M =
[[111 130 109 118 139 130 140 105 104]
 [116 130 113 108 156 137 121 116 110]]
The 2nd smallest entry: 105
The largest entry in the first row?
A: 140
The top-left entry?
A: 111
The top-right entry?
A: 104
The third largest entry -> 139
The 2nd entry on the main diagonal?
A: 130

Questions about the matrix below.
1) Find the entry in the bottom-right corner.
2) Find the largest entry.
3) Find the third entry on the diagonal from the top-right corner.
4) Find the 2nd entry on the main diagonal.
5) Find the 2nd entry, reading row by row.
6) Find the bottom entry of the column that holds the smallest entry.
7) Find the second smallest entry.
8) Find the entry just right of the smallest entry.
[[120 104 132 132 118 127 133 114 106 119 107 119 121 130 116]
 [109 133 118 108 118 116 113 124 121 108 131 116 137 116 112]
 [120 105 132 132 119 127 134 115 107 120 108 120 121 130 117]
 [103 142 111  99 119 113 102 123 121 104 133 113 144 110 109]
 [109 133 117 107 118 116 111 123 121 109 130 116 137 115 112]
 [134 103 129 141 125 131 135 116 114 135 105 126 106 132 129]]
1) 129
2) 144
3) 121
4) 133
5) 104
6) 141
7) 102
8) 119

Questions about the array below.
1) Find the top entry of the column that holds the largest entry.
2) Find the largest entry in the first column.
3) Find the 3rd-last entry, reading row by row.
4) Find the entry in the top-right corner.
5) Find the smallest entry in the last column.
6) Find the largest entry in the last column.
7) Find the third entry on the main diagonal.
8) Find the top-left entry.
[[128 129 128 129 128 129 129 131 129 127 127 128 137 128 128 131]
 [128 125 129 124 127 128 125 125 126 128 131 129 123 130 125 134]
 [129 131 129 131 129 129 127 130 127 128 129 129 152 128 127 129]]
1) 137
2) 129
3) 128
4) 131
5) 129
6) 134
7) 129
8) 128

[[107, 123, 118, 125, 129],
 [130, 125, 138, 112, 139],
 [134, 131, 128, 129, 127],
 [127, 131, 126, 127, 126],
 [130, 132, 119, 131, 119],
 [132, 139, 136, 121, 143],
 [125, 126, 135, 130, 132],
 [140, 131, 132, 132, 124],
 [124, 125, 133, 130, 130],
 [139, 131, 136, 129, 132],
 [130, 123, 129, 133, 129],
 [126, 128, 126, 125, 127],
 [129, 132, 126, 123, 130]]
Counting starts at 0.
The entry at row 0, column 0 is 107
Read off the entry in the bottom-right corner.
130
Read off the entry in row 1 and column 2.
138
The entry at row 2, column 0: 134
The entry directly above the largest entry is 119
Read off the entry in row 1 and column 0.
130
Read off the entry at row 0, column 1.
123
Read off the bottom entry of the column that holds the smallest entry.
129
The entry directly below the largest entry: 132
The entry directly above the centre entry is 136
The top-right entry -> 129
Read off the entry in row 0 and column 2.
118
Read off the entry just right of the centre entry.
130
The entry at row 1, column 1 -> 125
The entry just left of the centre entry is 126
The entry directly below the centre entry: 132
Read off the centre entry.
135
The entry at row 2, column 1 is 131

[[127 126 135 140 127 120 130 125 122 128 139 128 127 137 129]
 [117 128 132 117 111 135 121 122 128 132 128 145 135 130 125]
 [144 132 128 139 138 123 133 130 132 125 128 108 124 123 128]
 [136 125 119 125 139 129 139 137 130 124 117 119 123 118 130]
 [121 124 138 137 122 120 125 123 119 131 142 134 128 141 129]
 [128 128 122 122 126 130 126 130 135 127 120 134 135 130 129]
 [141 134 118 130 147 130 138 131 132 124 120 103 120 120 126]
 [117 123 139 134 120 121 121 123 117 132 143 139 128 141 128]
 [128 126 121 123 128 131 128 133 134 125 119 132 131 128 132]
 [110 124 139 129 115 125 117 123 117 134 142 147 129 137 128]
 [137 125 118 125 140 129 140 137 130 124 117 118 122 118 130]
 [143 132 129 139 137 123 133 130 132 125 129 109 125 124 128]
 [130 124 121 123 131 131 130 135 131 124 119 129 127 123 132]
 [140 130 117 127 144 130 142 134 130 124 117 109 121 119 128]
 [118 128 132 117 111 135 121 122 129 132 127 145 136 130 125]]
Counting starts at 0.
Which number is the bottom-left entry?
A: 118
Which number is the entry in row 0 and column 1?
A: 126
The entry directly below the smallest entry is 139
The entry at row 1, column 0: 117
The smallest entry: 103
The entry in row 0 and column 0 -> 127
Which number is the top-right entry?
A: 129
The entry in row 0 and column 2 is 135
The entry at row 1, column 2: 132
Which number is the entry in row 2 and column 0?
A: 144
Which number is the entry just left of the centre entry?
A: 121
Which number is the centre entry?
A: 123
The entry directly above the centre entry is 131
Which number is the entry just left of the smallest entry?
A: 120
Which number is the entry just right of the centre entry?
A: 117
The entry directly above the smallest entry -> 134
The top entry of the column that holds the smallest entry: 128
The entry in row 2 and column 1 -> 132

A = [150 143 142 147 147 139]
Give the last entry.
A: 139
The entry just right of 142 -> 147
Give the second smallest entry.
A: 142
